Below is a small trained network, with its code and all its weights. Each question gives an input and a class and asks what happens when units are switched off, that is, made to give their printed mean instead of their output.

import numpy as np


def w(rows, s, z=0):
    codes = np.array(rows[::2]) - 128.0
    scale = np.full(codes.shape[1], s)
    scale[-1] = z or s
    return codes * scale


def f(y):
    return np.maximum(y, 0)


def log_softmax(a):
    a = a - a.max(-1, keepdims=True)
    return a - np.log(np.exp(a).sum(-1, keepdims=True))


def net(x, mask):
    res = np.array(x, float).reshape(1, 2) / 4 @ E
    y = f(res @ A[0][:, :-1].T + A[0][:, -1])
    res = res + np.where(mask, y, B[0][:, -1]) @ B[0][:, :-1]
    return log_softmax(res[-1] @ U[:, :-1].T + U[:, -1])


A, B = {}, {}
E = w([
[192,104,108,197,43,95,101,147,190,79,80,44],'x0',
[78,71,1,199,176,88,90,96,88,80,92,162],'x1',
],0.015)
A[0] = w([
[193,149,186,100,147,98,166,173,174,163,218,112,124],'N1',
[160,64,146,172,100,102,2,206,181,103,142,28,60],'N2',
[242,143,121,188,51,49,55,232,221,44,54,66,106],'N3',
[208,233,119,69,87,142,198,217,158,157,112,136,65],'N4',
[79,105,92,108,132,62,43,91,119,36,99,165,85],'N5',
[134,167,159,129,83,192,144,98,222,179,180,110,66],'N6',
[170,169,117,51,87,160,187,151,183,171,149,109,101],'N7',
[148,151,116,90,102,127,159,117,118,141,113,111,243],'N8',
[84,103,27,173,156,132,71,42,136,83,84,159,92],'N9',
[152,157,148,107,102,171,179,119,189,177,168,92,73],'N10',
[65,159,157,79,187,164,136,184,23,180,184,206,72],'N11',
[86,139,130,168,92,110,127,61,194,132,189,153,254],'N12',
],0.0055,0.0083)
B[0] = w([
[107,81,121,137,81,146,89,148,88,144,115,138,193],'N1',
[65,191,128,190,195,169,193,141,151,105,100,215,189],'N2',
[93,204,88,116,148,146,213,64,131,73,157,163,250],'N3',
[80,162,123,159,144,140,76,184,92,133,73,127,180],'N4',
[101,148,166,164,73,93,67,195,71,156,45,129,184],'N5',
[126,177,178,204,112,110,88,167,51,141,89,186,170],'N6',
[124,112,150,178,85,84,81,153,101,124,107,142,182],'N7',
[212,66,159,59,104,56,94,87,183,188,182,48,195],'N8',
[131,138,193,145,86,105,72,178,79,185,76,115,214],'N9',
[101,161,171,204,87,133,99,156,56,178,75,165,170],'N10',
[90,226,52,134,162,232,182,74,160,86,105,137,209],'N11',
[195,2,111,97,175,56,136,80,163,108,166,48,203],'N12',
],0.0074,0.014)
U = w([
[104,143,171,179,88,115,2,194,94,163,87,159,44],'0',
[89,195,117,142,141,175,222,75,141,105,152,189,60],'1',
[181,29,141,91,119,74,96,69,157,157,195,66,254],'2',
],0.009,0.0063)

Each question gives the input, the list of numbers given to net, and the class t.
The units are the neurons (one row each of A and B). Each row of codes is followed by its name. A weight is (code - 128) times the scale printed after its matrix; where a second scale follows, it is the last column's (A, B and U).
mask holds one flag per neuron, in row order. A switched-off neuron (its flag False) gives its mean, the last column of its row in B, instead of its output. The means were averaged over made-up inputs and are rounded, as every weight is.
A unit's drop is (log p(t) with every unit on - log p(t) with that unit switched off) / (log p(t) with every unit on - log p(t) with every unit switched off).
The circuit of an input: a set's keep is (log p(t) with only the set's units on - log p(t) with every unit switched off) / (log p(t) with every unit on - log p(t) with every unit switched off). Starting from all 12 units, units are removed one at a time, each time the one whose removal leaves the highest keep (on an exact tie, the one counted first), for as long as the keep stays at least 0.8.
units of the circuit, in order: the units of the circuit, biggest drop first
k most important neurons: the k neurons with the biggest drops, biggest first
drop of u: that unit's drop, to one decimal
input [-6,8], class 0: units of the circuit, in order => (N9)
input [-8,-8], class 0: 2 most important neurons => (N3, N7)
input [-5,6], class 0: 2 most important neurons => (N3, N9)
input [6,5], class 1: 2 most important neurons => (N3, N2)
input [-6,6], class 0: 4 most important neurons => (N3, N9, N5, N2)
input [-2,1], class 2: 2 most important neurons => (N3, N2)
input [4,-2], class 1: 3 most important neurons => (N3, N2, N9)
input [7,-6], class 1: 4 most important neurons => (N3, N2, N9, N5)
input [8,-3], class 1: drop of N3 => 0.3
input [-5,-8], class 0: drop of N3 => 0.0
input [5,3], class 1: drop of N2 => 0.1
input [5,-1], class 1: drop of N3 => 0.4
